(in the rows, 128 means zero)
Each row is followed by its class.
[127 147 109 108 155 112 125 130 129 130 133 123 148 144 152 135 121 122
 125 129 133 123 147 151 122 118 129 157 145 130 120  83 106 128 109 110
 127 127 105 145 120 146 143 109 129 111 123 166 132 115 132 122 102 124
 109 140 140 111 122 105 170 116 131 155]
Hr
[152 106  87 148  38 114 142 147 155  86 149 126 105 107 143 148 142 108
 134 149 156 152 107  87 147 175 115 136 151 109 120 143 145 133 118 122
 110 115 187 149 133 117  88 137 147  74 104 114 114 142 150 109 173 122
 143 144 113 117 120 124  83  86  79 108]
zc
[148 123 138 106 106 126  97 114 101 136 116 138 123 131 185 125 124 182
 119 119 104 134 125 127 133 103  93 129 143 119 124 108 113 156 134 115
 145 102 143 130 130 139 135  99 123 112 148 125 148 117 143 107 140 120
 123 117 140 122 106 133 131 113 137 136]
Gb
[131 185  59 129 143 102  97 158 157 128 152 130 112 135  80 163 129 137
 166 124 134 127 123 122 119 108 126 140 149 102  95  85  91 115 138  93
 137 132 158 144 132 163  95 116 135  79 138 124 184 123 148  91 100 129
 138 143 123 135 112 125 168 105 120 134]
Hr
[122 130  58 221  52 101 122 122 148  92 135 128 106 114 173 160 166 109
 132 158 143 126 113 136 123 131 116 133 151 133 121  97 118 135 126 127
 125 118 204 147 115 126  69 127 161  60  82 109 102 106 142 121 201 120
 134 129 137 123 102 109 103  79  72 124]
zc
[131 151  81  93 148 100 121 160 152 119 142 126 133 150 144 137  96 152
 124 126 120  89 148 168 122 117 120 144 175 118 118  92  91 141 120 103
  85  99 167 126 101 142 139  93 123  80 146 119 150 124 135 108 124 139
 121 106 141 118  93 140 118 109 157 159]
Hr
[136 111 159  62 117 129 129 128 135  96 141 129 155 135 178 169 129 140
 144 103 109 114 117 141 151 170 108 138 168 138  84 112 111 134  48 110
 121 125  65 106 129 133 159  95 149 143 136 127 126 110 134 130 157 128
 105 122 130  96  89 132 127  86 138 171]
Gb
[155 117  94  60  64 128 145 113 131  96 150 152 118 122 186 148 123 195
 151 141 116 123 106 101 160 138  65 150 136 166 120  92 143 115 121 152
 147 111 141 109 143 146 106  92 139  79 155 109 170 133 140 110 170 130
 177 139 143   4 116 127  84  74 130 118]
Hr
[131 114 122 127  59 116 122 127 147 123 174 108 129 125 141 175 156 135
 137 155 122 130 122 132 126 139  89 138 124 136 111 125 128 121  69 125
 118 135 147 128 118 129 110  92 138  99 138 110 139 141 140 123 191 110
 133 146 140  76  83 141  88  81 112 139]
Hr
[141 138  84 110 117  84 108 148 149  96 159 126 118 122 145 159 126 127
 135 124 141 114 106  90 127 145 102 130 172 124 102 102 138 133  99 109
 136 114 122 140 130 138 104 122 144  79 139 125 124 115 141 111 132 123
 126 106 140 117 116 120 139  94 112 162]
Hr
[145 138 102 211  19 125 138 146 128 143 125 112  95 118 161 148 109 130
 150 125 141 137 108 125 131 116 132 146 128 140 114  91  90 180  98 123
 130 113 111 105 116 140 123 101 123 105 112 115 154 124 171 118 152 147
 119 137 138 124  96 161 171  56 112  94]
Hr
[149 129  52 120  77 126 154 141 144  78 125 137 112  93 131 145 130 137
 136 129 146 137 130  85  87 163 136 132 146 129 122 130 167 106 102 120
 120 117 162 127 107 126  92 151 133  77  93 105 130 145 156 123 146 130
 150 143 123 142 131 104 102  98 103 119]
zc
[147 126  73 135  77 125 144 144 149 100 145 133 112  96 170 131 111 117
 117 135 129 135 111 105 130 155 114 130 166 127 129 139 132 136 116 115
 123 112 164 127 126 120  72 110 134  64 111 117 110 116 138 121 153 125
 144 129 132 119  99 127  79 100  97 140]
Hr
[135 128  82  48  86 126 160 152 157 128 143 129 124 114 175 152 117 126
 149 118 122 140 148  99 133 140  90 129 157 123 113 129 167 104 130 105
 167 108 129 116 135 134  93 141 124  76 157 107 158 141 152  96 118 131
 180 122 112 114 122 138  86 114 123 152]
Hr
[145 112 122  92  49 120 154 185 134 110 135 124 123 116 177 166 112 147
 135 100 141 112 129 137 131 148 122 139 133 150 122 128 136 126  63 128
 120 121 123  91 115 131 116 112 147 106 114 107 122 130 157 124 174 131
 152 146 152  97  92 133 129  70 107 144]
Hr
[142  98 138  84 111 127 129 138 120  65 110 107 121 135 194 125 110 128
 127 128 115 130 120 128 151 158 103 142 168 139  96  98 131 148  92 114
 144 124  87 103 135 139 149 109 135  68 168 119 124 106 138 113 140 136
 111 121 134 102 129 118 125 118 148 161]
Gb
[154 157  50 197  61  92 127 163 185 139 121 125 104 169 162 171 124  85
 126 127 135 137 117 119 112 164 139 143 176 124 127 131 120 141 145 111
 100 106 166 116 104 108  74 146 130  61  89 107 100 142 159 121 180 121
 140 117 116 125  62 127 103  99 103 152]
zc
[165 108 152 128 120 126 146 129 102 116  98 115 124 115 191 117 114 120
 124 112 100 127 128 159 135 131 127 123 157 114 113 120 118 154 116 119
 144 123  51 114 127 143 166 129  90 153 126 138 125 106 160 140 130 128
 105 122 138 126 151 135 161 133 132 126]
Gb
[151 151   8  63  76 117 197 117 152  95 137 137 114 110 215 151 116 158
 122 123 128 126 139 118 128  90 104 150 173 151 131  75 137 114  85 103
 162  94  98  91 112 134 129 112 123  57 127 126 177 126 160  92 117 128
 166 123 129 111 127 136 142  72 132 131]
Hr
[136 141  72 172  62 126 144 151 122 110 125  88 111 115 168 153 127 149
 126 140 125 155 124 176 114  88 143 134 176 141 115  69 111 144 134 110
 121 100 166 137 118 147 120  94 127  64 134 189 171 140 188 109 145 135
 123 114 150 114 105 145 145  77 121 137]
Hr
[136 117 108 182  84 120 139 141 131  78 131 124 114 134 206 126 100 127
 125 109 116 127 114 141 142 146 147 125 170 119  93  88  91 151  91 110
 143 117  99  89 126 140 149 118 135 153 123 137 114 102 161 129 156 124
  78 110 104 128 122 148 158 110 115 144]
Gb
[123 140  74 212 132 112  91 127 130  89 102 135 126 143 157 141 119 147
  69 120 115 121 130 138 116 110 116 138 134 129 102 173  92 139 119 128
 166 130 161 111 138 138 132 118 140 125 127 136  91 141 136 140 125 126
 135 103 122 122 112 144 133 119 143 130]
Hr
[140 116 156 143 106 133 123 132 125 109 112  69 121 144 153 138 104 140
 127 120 105 136 136 153 145 127 113 131 165 123 118 117 112 165 122 114
 121 117  99 109 131 148 151  71 130 132 113 130 119 113 147 129 147 169
  76 106 143 124 110 141 128 117 151 151]
Gb
[145 145  73  96  86 107 136 143 138 114 154 137 117 112 140 163 117 156
 154 115  97 122  68 127 115 109 105 149 138 139 112  92 113 125  90  96
 125 119 145 118 130 130 112 102 123  88 135 116 158 129 156 101 130 122
 148 159 144 103 101 134 132  88 123 127]
Hr
[149 128 114 138 105 140 146 123  92  78 118 113 120 130 208  97  86 151
 115 142 101 124 118 161 147 116 125 132 159 137  99 100 119 174 123 120
 154 111 102  90 141 141 139 114 147 134 139 139 117  94 136 125 133 154
  89  96 134 121 139 151 139 114 149 133]
Gb
[136 156  79 152  47 118 103 143 157   7 143 175 105 126  94 150 110 203
 171  61 153 173 147 131 102 148 153 140 118 121  92  83  56 107  49 103
 107 151 198  91 103 130 172 107 135 112 126 105 158 119 181 133 116 107
 130 160 135 124 128 147 186 109 106 105]
Hr
[120 144  79 135  80 123 139 123 170 110 144 128 109 108  99 161 152  87
 150 153 178 110 153  95 125 190 129 140 141 131 135 129 146 131  77 112
  74 117 123 146 100 108  93 136 141  67  69 111 112 104 144 145 173  90
 149 157 148 134 103 111 129  74 109 153]
zc
[139 111 107 117  85 119 167 137 177 115 148 150 127 109 121 163 153 102
 138 130 153 155 126 115 122 178 124 122 151 130 109 134 149 121  51 121
 111 141 122 119 126 109  97 130 134  83 106 102 128 147 155 130 148 125
 229 149 115 109 101 119 117  94  84 143]
zc
[139  76 119 166  96 106 127 121 106  74 113 119 118 114 202 132 116 140
 123 143  93 123  90 135 141 115  98 132 157 121  94 104 120 148 128 128
 175 105 148 136 148 138 128 110 145  99 135 156 112  89 104 126 159 112
 120 113 131  96 151 142 105 106 103 112]
Hr
[151 133 111 133  74 117 140 152 120  98 127 112  91 117 218 141 116 152
 160 124 127 126 111  92 161 134 108 141 145 152  94 113 127 159  75 122
 164  95  70  83 136 139 133 132 132 104 119 108 148 114 157 101 168 133
 116 132 148 123 114 142 141  77 129 121]
Hr

Each row is followed by its class. Each block has new classes.
[106 124 152 141 132 155 133 138 125 157  93 131 162  98 155 117  56 158
 131 159 124 151  87 126 124 118 110 111 134 140 129 105 135  86 142 114
 135 118 118 125 127 114 140 197 150 130 128 121 103 122 127 124 119  91
 169 122 136 118 121 138 127 137 157 117]
rq
[104 126 159 149  77 138 112 122 119 159  91 111 159 158 130 125 126 145
 128 148 140 153  58 132 128 111 134 130 136 132 136 112 126 115 151 122
 127 115 111 136 122 119 149 162 149 138 139 139 142 123 112 123  98  60
 152 128 141 124 125 132 146 133 147 116]
bf
[ 70 143 163 140 173 122 171 117 187 170 112 105 120 124 115 106  79 133
 140  72  98 163  90 116 132 119 139 155 128 162 128 114 135 126 125 124
 128 122 115 117 138 140 150 141 124 151 131 130 154 121 128 134  88  92
 138 118 140 152 136 100 137 141 127 145]
qh
[128 126 135 136 142 145 117 130 115 159 107 130 161 114 150 128  99 142
 129 152 144 129 115 128 127 125 114 100 130 121 123 119 125 109 134 120
 131 123 130 127 118 118 130 159 134 128 125 122  90 130 123 119 141 136
 167 129 124 113 125 139 129 129 149 121]
rq
[ 72 117 162 133 135 117 115 121 130 150 105 121 129 115 126 102  63 138
 135  80 124 150  85 118 167 118 159 127 128 126 125 106 129 106 139 123
 135 131 115 127 121 125 137 186 142 148 130 131 144  99 116 131  76  80
 201 118 135 161 135 122 128 139 136 132]
qn
